das: [156 156 120 160 157 119 147 134 159 161 217  67  57]
Seg: [154 134 143 138 133 128 121 157 165 140 168 114 128]
Kar: [154 134 143 138 133 128 121 157 165 140 168 114 202]
kor: [156 156 120 160 157 119 147 134 159 161 162 114 154]
Table of tags by key:
[120] -> k_31
[157] -> k_911
[154] -> k_346
[156] -> k_153
[119] -> k_801
[155] -> k_232
key kor 0:  : k_153
chg Kar: [154 133 143 138 133 128 121 157 165 140 168 114 202] : 1, [134]
step +1: [119 147 134] : [120 148 135]
step -1: [134] : [133]
q: [156 156 120 160 157 119 147 134 159 161 162 114 154] : kor

luva: [143 125 139 143 122 130 140 133 133 182]
zuren: [149 133 111 117 130 127 135 121 122 116]
lof: [187 128 118 119 126 126 152 125 125 158]
ros: [177 126 135 129 126 126 104 127 131  93]
Girok: [171 126 134 131 126 127 136 127 129  59]
Nilap: [ 62 126 129 126 125 127 141 124 129 154]
gorep: [ 95 131 115 117 132 126 105 125 125 128]
sevun: [ 62 129 127 124 131 127 124 126 129 201]
fiz: [109 129 129 133 126 126 129 128 129 171]
Leki: [ 58 130 128 131 127 126 111 129 126  76]
tags:
[76] -> k_818
[128] -> k_97
[154] -> k_844
[201] -> k_180
[115] -> k_249
[129] -> k_628
[75] -> k_955
[117] -> k_607
[130] -> k_459
[116] -> k_548
key zuren 9:  : k_548
step -1: [171 126 134 131] : [170 125 133 130]
chg fiz: [109 129 129 133 126 127 129 128 129 171] : 5, [126]
q: [ 58 130 128 131 127 126 111 129 126  76] : Leki
chg Nilap: [ 62 126 129 126 125 128 141 124 129 154] : 5, [127]
q: [177 126 135 129 126 126 104 127 131  93] : ros
step +1: [129 126] : [130 127]

vub: [111 176 121 108  83 153 133 155 109 152 104 130 179  86 115  82  79 139
 104 132  93 156 120  46  86 113 146  83 160 132 120  56 153 136 123  83
 138  83 125]
Fev: [159 120 109 100 116 113 118 133 127 127 117 123 131 131 101 115 158 127
 135 145 112 152 113 137 148 125 115 134 153 123 137 117 111 136 131 141
 110 127 138]
kati: [108  99 131 117 111 137 139 130 129 128 126 117 134 148 110 120 108 118
 141 145 108 114 125 109 133 130 115 121 122 143 116 141 129 132 130 133
 131 128 124]
Soka: [159 120 109 100 116 113 118 133 127 127 104 123 131 131 101 115 158 127
 135 145 112 152 113 137 148 125 115 134 153 123 137  56 111 136 131 141
 110 127 138]
key -> tag
[143] -> k_457
[114] -> k_149
[123] -> k_901
key kati 29:  : k_457
q: [159 120 109 100 116 113 118 133 127 127 104 123 131 131 101 115 158 127
 135 145 112 152 113 137 148 125 115 134 153 123 137  56 111 136 131 141
 110 127 138] : Soka
q: [111 176 121 108  83 153 133 155 109 152 104 130 179  86 115  82  79 139
 104 132  93 156 120  46  86 113 146  83 160 132 120  56 153 136 123  83
 138  83 125] : vub
q: [159 120 109 100 116 113 118 133 127 127 117 123 131 131 101 115 158 127
 135 145 112 152 113 137 148 125 115 134 153 123 137 117 111 136 131 141
 110 127 138] : Fev
step +1: [130] : [131]
step -1: [127 117 123] : [126 116 122]

mamok: [192  85  98 158 119 120 130 130 148 107 165 105 175  79 151 103 103  86
 149  85 113 103 172 117 145 123 101  70  82 113  55 177 127  85 125  87
 183 151 120 164 132 112  99 106 138]
Berof: [166 103 145 189 141 113 106 145 145 126 167 138 193 109 137 112  90  66
 122  65 105 100 192 126 148 141 103  71  80  93  64 184 151  90 139  85
 149 164 108 197 136 107  88  82 168]
mulep: [179 107 104 170 103 116 127 163 163  83 164 144 179  71 156 136 133  92
 133  84  89  64 190 124 130 178 106  74 100 105  36 212 112  91 132  86
 171 159  70 203 159 103 114 115 116]
vol: [184  84 100 170  87 121 120 138 151  94 176 114 185  73 125 124 102  80
 152  74 116  83 162 135 186 126 109  80  79  93  39 185 104 105 125  87
 182 134 119 157 115 120 110 118 143]
Vad: [155 103 145 189 141 101 106 145 136 126 167 138 193 109 137 112  90  66
 122  65 105 100 192 126 148 141 103  96  80 133  64 184 151  90 139  85
 149 164 108 197 136 107  88  82 168]
gik: [163  82 107 183 100 126 115 136 138  84 178 148 165  87 115 118 127  56
 147  80  93 101 147 141 176 138 143 119 108  96  36 212 149  88 121 103
 171 135  76 130 179 129 105 121  79]
Dig: [160  71 114 183 116 116 107 137 152 107 168 107 168 101 133 111 141  85
 136  77 112 102 184 124 140 128 104  57  94  99  64 190 151  77 125  87
 153 121 122 171 126 120 102 106 141]
muta: [179  96 102 155 109 107 118 109 141 104 170 104 162  97 132 108 113  86
 146  91 113  91 171 148 153 117 102  66  71 114  67 170 140  75 108  70
 160 135 110 137 129 135  92 102 155]
sezo: [159  82 122 171 120 112 127 129 154 103 172 134 168  84 114  94  95  74
 149  90  96  86 178 137 159 137 113  82  90 111  41 184 124  80 124  93
 168 134 106 168 131 115 105 106 125]
geliz: [160  90 110 160 108 115 117 148 153  96 154 107 184  99 117 105  95  67
 117  97 100 123 174 146 134 110  95  65  66 118  76 215 133  96  86  99
 171 102 133 180 123 125  92 121 150]
firo: [169  80  90 156  90 116 107 133 109 124 147 104 149  67  95 120  86  94
 125  96 100  48 154 114 156 117  98  57 100  97  36 170 151  53 110  95
 180 158 131 167 144 102 136  68 115]
ked: [160  90 110 160 108 115 116 148 153  96 154 107 184  99 117 105  95  67
 130  97 100  77 174 146 134 119  95  65  66 118  76 215 133  96  86  99
 171 157 133 180 123 125  92 121 150]
Table of tags by key:
[168] -> k_349
[112] -> k_785
[113] -> k_559
[166] -> k_677
[110] -> k_977
[111] -> k_963
[167] -> k_67
key Berof 15:  : k_785
chg mulep: [179 107 104 170 103 116 127 163 163  83 164 144 179  71 157 136 133  92
 133  84  89  64 190 124 130 178 106  74 100 105  36 212 112  91 132  86
 171 159  70 203 159 103 114 115 116] : 14, [156]
step +1: [132 112] : [133 113]
chg Vad: [155 103 145 189 141 101 106 145 136 126 167 138 193 109 137 112  90  66
 122  65 105 100 192 126 148 141 103  95  80 133  64 184 151  90 139  85
 149 164 108 197 136 107  88  82 168] : 27, [96]
step -1: [103 172] : [102 171]

Lup: [132 140  98 210 122 142]
rer: [149  79  67 186  81 105]
Pagef: [139 144  84 156 153 128]
lif: [132 140  98 210 122 143]
nago: [125 135 133 161 148 119]
pevo: [118 171 185  96 180 149]
nop: [132 140  98 210 152 101]
doza: [116 182 147 134 199 142]
tags:
[149] -> k_82
[180] -> k_305
[148] -> k_742
key pevo 4:  : k_305
chg rer: [149  78  67 186  81 105] : 1, [79]
q: [132 140  98 210 122 142] : Lup
step +1: [84] : [85]
chg nago: [125 135 133 161 148 120] : 5, [119]

Gubov: [111 132 107 118 130 142 142 122 111 125 100 130 120 110 129 121 120 120
 142 165 143 114 126 127 113 124 110 164 111 118 127 117 117 117 105 145
 120 127 128 145 112 125 159 124 131 135 112]
geno: [102  89 130 122 172 161 149  88 121 128 169 145 115 126 132 148  69 146
 122 149 139 118 177 132 129 129 191 110 136 159 162 109 111 109 122  93
  80  77 139 119 100 150  99 170 110 153 148]
neru: [111 132 107 118 130 142 142 122 111 125 100 130 120 110 129 121 120 120
 142 165 143 114 126 127 113 124 110 164 111 118 127 117 117 117 105 145
 120 127 128 145 112 125 159 124 131 137 139]
Kalat: [ 96 135 140 108 128 133 152 139 122 138 186  96 180 118 158 111 120 110
  56  84 130 184 156 156 105 104 179 163 192 116 154 141 113 120  91 100
 136 175  71 154 127 124 139 159 142 136 129]
Table of tags by key:
[150] -> k_451
[126] -> k_673
[125] -> k_880
[120] -> k_322
[119] -> k_146
[124] -> k_670
key neru 41:  : k_880
q: [111 132 107 118 130 142 142 122 111 125 100 130 120 110 129 121 120 120
 142 165 143 114 126 127 113 124 110 164 111 118 127 117 117 117 105 145
 120 127 128 145 112 125 159 124 131 137 139] : neru
chg geno: [103  89 130 122 172 161 149  88 121 128 169 145 115 126 132 148  69 146
 122 149 139 118 177 132 129 129 191 110 136 159 162 109 111 109 122  93
  80  77 139 119 100 150  99 170 110 153 148] : 0, [102]
chg Gubov: [111 132 107 118 130 142 142 122 111 125 100 130 120 110 129 121 120 120
 142 165 143 114 126 127 113 124 110 164 111 118 127 117 117 117 105 145
 120 127 129 145 112 125 159 124 131 135 112] : 38, [128]

Ketu: [137 126 173  90 128 175  87]
gad: [114 128 134 138 128  90 138]
Rosit: [114 128 134  79 128  90 167]
lum: [114 128 134  79 128  90 138]
Gigip: [114 128 134 156 129 195 159]
chg Gigip: [114 128 134 155 129 195 159] : 3, [156]
step +1: [129] : [130]
chg gad: [114 128 134 139 128  90 138] : 3, [138]
Table of tags by key:
[135] -> k_178
[139] -> k_147
[90] -> k_354
[78] -> k_72
[138] -> k_967
[134] -> k_234
[79] -> k_729
key Rosit 3:  : k_729
q: [114 128 134 156 129 195 159] : Gigip
step -1: [195] : [194]

vik: [ 53 107  58 115 173 186 104]
vaga: [ 55 110  53  99 178 172  97]
vegi: [ 54 103  68 136 166 199 114]
modo: [ 54 103  65 131 168 197 112]
pegit: [ 54 108  55 107 175 180 100]
tob: [ 53 107  56 111 174 183 102]
mot: [ 53 105  61 123 171 192 107]
paf: [ 52 105  60 119 172 190 106]
mup: [ 56 112  52  96 178 168  95]
rilu: [ 54 109  54 103 177 176  99]
lud: [ 53 104  63 127 169 195 110]
kur: [ 57 113  51  92 179 164  94]
Table of tags by key:
[171] -> k_292
[180] -> k_20
[164] -> k_352
[179] -> k_265
[172] -> k_539
key kur 4:  : k_265
chg kur: [ 57 113  51  93 179 164  94] : 3, [92]
q: [ 55 110  53  99 178 172  97] : vaga
step +1: [172] : [173]
step -1: [ 68 136] : [ 67 135]
chg mup: [ 56 111  52  96 178 168  95] : 1, [112]
chg paf: [ 53 105  60 119 172 190 106] : 0, [52]

sebib: [130 136 126 119 113 150 103 146 133 145 119 144 126 140 113 124 148 129
 114 106 151 112 107 115 121 120 143 107 120 106 116 121 124 148 137 102
 114 104 116 102 130 145 106]
mul: [101 101 141 143  90 123 137 162 166 123 130  82 134 132 139 114 148  93
 163 118 160 100 105 122 146 151  47 141 151 124 120 135 146 164 145  85
 143 156 155  98 101 116  96]
gizek: [130 134 163 123 153 136 129  99 129 142 152  99 126  76 114 117 148  87
 147 168 160  90 141 151 176 124 117  78 124 100 112 150 173 142 152 153
 102 177 187 145 130 118 113]
sazi: [150 137 120 117 136 146 141  82 153 156  91  92 145 145 139 143 148 103
 117 151 128 118 135 130 120 176 163 143 176 117 139 143 134 167 123 120
 115 134 101 126 150 139 159]
zekin: [150 137 120 117 136 146 141  82 146 156  91  92 145 145 139 143 148 103
 117 151 128 118 135 130 120 176 163 143 176 117 139 143 134 167 123 120
 115 134 101 126 150 139 159]
beger: [137 131 159 118 140 137 129 103 134 143 144 101 128  93 118 115 148 103
 149 158 160 100 139 141 171 123 113  84 123 104 113 148 167 143 151 142
 103 169 185 141 137 117 114]
nev: [129 128 130 129 110 143  92 163 128 133 122 149 125 124 110 129 148 123
 115  99 127 137 119 131 113 109 131 116 109 109 129 118 116 121 136 114
 130  92 114 100 129 154 111]
setev: [122 122 122 153 157 156 107 112 131 133 150 147 125 166 125 127 148 126
  84 118 145 107  73 142 121 111 164 156 111  93 102 104 128 166 157 134
 134 108 120 114 122 149  81]
zufa: [136 129 144 146 141 138 147  57 125 167 130  61 166 181 132 138 148  89
 119 175 130  96 162 114 146 173 128 150 173  93 129 157 129 136 108 127
 103 156  92  99 136 154 178]
Tuzat: [ 76 150 119 174  89 151 130 125 119 111 131 143 119 122 109 101 148 119
 123 110 149 125  99 123 111 148 102 160 148  95 133 105 144 145 147  85
 154 119 167  93  76 146  90]
chg zekin: [150 137 120 117 136 146 141  82 146 156  91  92 145 146 139 143 148 103
 117 151 128 118 135 130 120 176 163 143 176 117 139 143 134 167 123 120
 115 134 101 126 150 139 159] : 13, [145]
step -1: [119 113 150 103] : [118 112 149 102]
step +1: [122] : [123]
key -> tag
[130] -> k_449
[129] -> k_942
[141] -> k_418
[102] -> k_214
[103] -> k_763
[128] -> k_653
key beger 6:  : k_942
chg mul: [101 101 141 143  90 123 137 162 166 123 130  82 134 132 139 114 148  93
 163 118 160 100 105 122 146 151  47 141 151 124 120 135 146 165 145  85
 143 156 155  98 101 116  96] : 33, [164]
step +1: [82] : [83]

duna: [127 127 128 127 128 128 127 129 126 128]
gulam: [128 123 121 126 126 126 128 124 131 123]
rop: [126  90  84 109 109 106 123  90 134  98]
bufu: [130  62  53  92  97  84 116  57 138  72]
lim: [146  73  78 102 110  83 104  65 144  73]
fomu: [126 124 124 124 126 124 126 125 126 125]
Fur: [128 128 127 127 128 128 128 127 128 127]
step -1: [126 124 126 125] : [125 123 125 124]
key -> tag
[126] -> k_218
[127] -> k_193
[54] -> k_594
[124] -> k_678
[123] -> k_950
[53] -> k_347
key fomu 2:  : k_678

